arr =
[[117 122 114 120 117 134]
 [142 141 146 138 143 122]
 [144 141 151 136 145 124]
 [142 142 149 137 143 124]
 [120 112 132 142 135 108]
 [112 116 108 121 115 134]
 [118 113 130 142 137 109]]
arr[0,0]	117
arr[0,4]	117
arr[6,3]	142
arr[5,4]	115
arr[5]	[112, 116, 108, 121, 115, 134]
arr[:, 2]	[114, 146, 151, 149, 132, 108, 130]
arr[2,0]	144
arr[2,1]	141
arr[0]	[117, 122, 114, 120, 117, 134]
arr[:, 1]	[122, 141, 141, 142, 112, 116, 113]
arr[:, 4]	[117, 143, 145, 143, 135, 115, 137]
arr[0,3]	120
arr[:, 0]	[117, 142, 144, 142, 120, 112, 118]
arr[4,4]	135

X =
[[136 115 145 117 138 115 122]
 [117 139 106 130 124 139 125]
 [124 141 117 143 116 141 137]
 [132 127 142 133 114 127 145]
 [117 140 110 131 118 140 133]
 [123 135 128 134 110 135 145]
 [125 137 110 137 137 137 113]
 [131 115 141 112 138 115 120]
 [119 130 128 120 109 130 145]
 [142 122 140 135 144 122 117]]
Indices start at 0.
row 0 col 0	136
row 0 col 3	117
row 8 col 3	120
row 3 col 4	114
row 9 col 6	117
row 1 col 1	139
row 6 col 2	110
row 0 col 2	145
row 7 col 5	115
row 6 col 1	137
row 7 col 1	115
row 5 col 6	145
row 4 col 0	117
row 8 col 6	145
row 5 col 2	128
row 2 col 3	143
row 6 col 4	137
row 4 col 6	133
row 3 col 0	132
row 0 col 4	138
row 0 col 5	115
row 3 col 2	142
row 8 col 0	119
row 4 col 4	118
row 0 col 1	115
row 5 col 3	134
row 7 col 0	131

A =
[[138 121 134 121 132 127 135 110 144 112]
 [128 122 139 121 126 139 124 134 128 120]
 [120 134 125 124 127 131 128 130 131 121]
 [137 120 134 119 148 115 134 122 130 122]
 [139 119 128 132 120 126 129 132 118 140]
 [134 121 128 134 119 142 121 136 118 138]
 [124 132 134 124 137 130 123 127 124 124]
 [126 135 123 138 115 153 108 142 116 144]
 [123 138 128 131 130 133 119 144 120 140]
 [125 133 119 138 124 131 120 133 126 126]
 [128 127 129 127 139 115 143 121 144 123]
 [127 124 130 122 132 124 130 126 132 127]
 [147 106 144 111 135 128 121 132 128 131]]
A[-13, 0] = 138
A[9, -10] = 125
A[-9, 4] = 120
A[1] = [128, 122, 139, 121, 126, 139, 124, 134, 128, 120]
A[:, 0] = [138, 128, 120, 137, 139, 134, 124, 126, 123, 125, 128, 127, 147]
A[10, 2] = 129
A[-11, 1] = 134
A[6, 1] = 132
A[11, -1] = 127
A[4] = [139, 119, 128, 132, 120, 126, 129, 132, 118, 140]
A[:, 1] = [121, 122, 134, 120, 119, 121, 132, 135, 138, 133, 127, 124, 106]
A[4, 8] = 118
A[-11, 4] = 127
A[:, -3] = [110, 134, 130, 122, 132, 136, 127, 142, 144, 133, 121, 126, 132]
A[5, -6] = 119
A[:, -4] = [135, 124, 128, 134, 129, 121, 123, 108, 119, 120, 143, 130, 121]
A[8, -7] = 131
A[4, 1] = 119
A[12, 2] = 144
A[:, 8] = [144, 128, 131, 130, 118, 118, 124, 116, 120, 126, 144, 132, 128]
A[8, -1] = 140
A[9, -7] = 138
A[8, -5] = 133
A[0, 6] = 135
A[-4, 4] = 124
A[2, -2] = 131
A[2] = [120, 134, 125, 124, 127, 131, 128, 130, 131, 121]
A[-4] = [125, 133, 119, 138, 124, 131, 120, 133, 126, 126]
A[7] = [126, 135, 123, 138, 115, 153, 108, 142, 116, 144]
A[5] = [134, 121, 128, 134, 119, 142, 121, 136, 118, 138]
A[6] = [124, 132, 134, 124, 137, 130, 123, 127, 124, 124]
A[-4, 2] = 119

grid =
[[119 118 126 114 114]
 [124 133 141 141 112]
 [117 122 142 139 116]
 [122 150 127 113 112]
 [147 128 143 132 132]
 [141 133 140 142 122]
 [135 139 143 137 132]
 [135 127 143 130 139]
 [141 133 129 113 125]
 [150 144 143 135 112]
 [137 112 130 112 122]
 [127 146 143 134 145]]
Rows and columns are counted from 0.
(0, 0): 119
(1, 0): 124
(7, 0): 135
(9, 2): 143
(10, 2): 130
(2, 2): 142
(6, 1): 139
(7, 1): 127
(5, 2): 140
(8, 0): 141
(7, 2): 143
(11, 1): 146
(7, 3): 130
(1, 1): 133
(1, 3): 141
(0, 2): 126
(8, 2): 129
(6, 3): 137
(8, 1): 133
(0, 4): 114
(10, 3): 112
(7, 4): 139
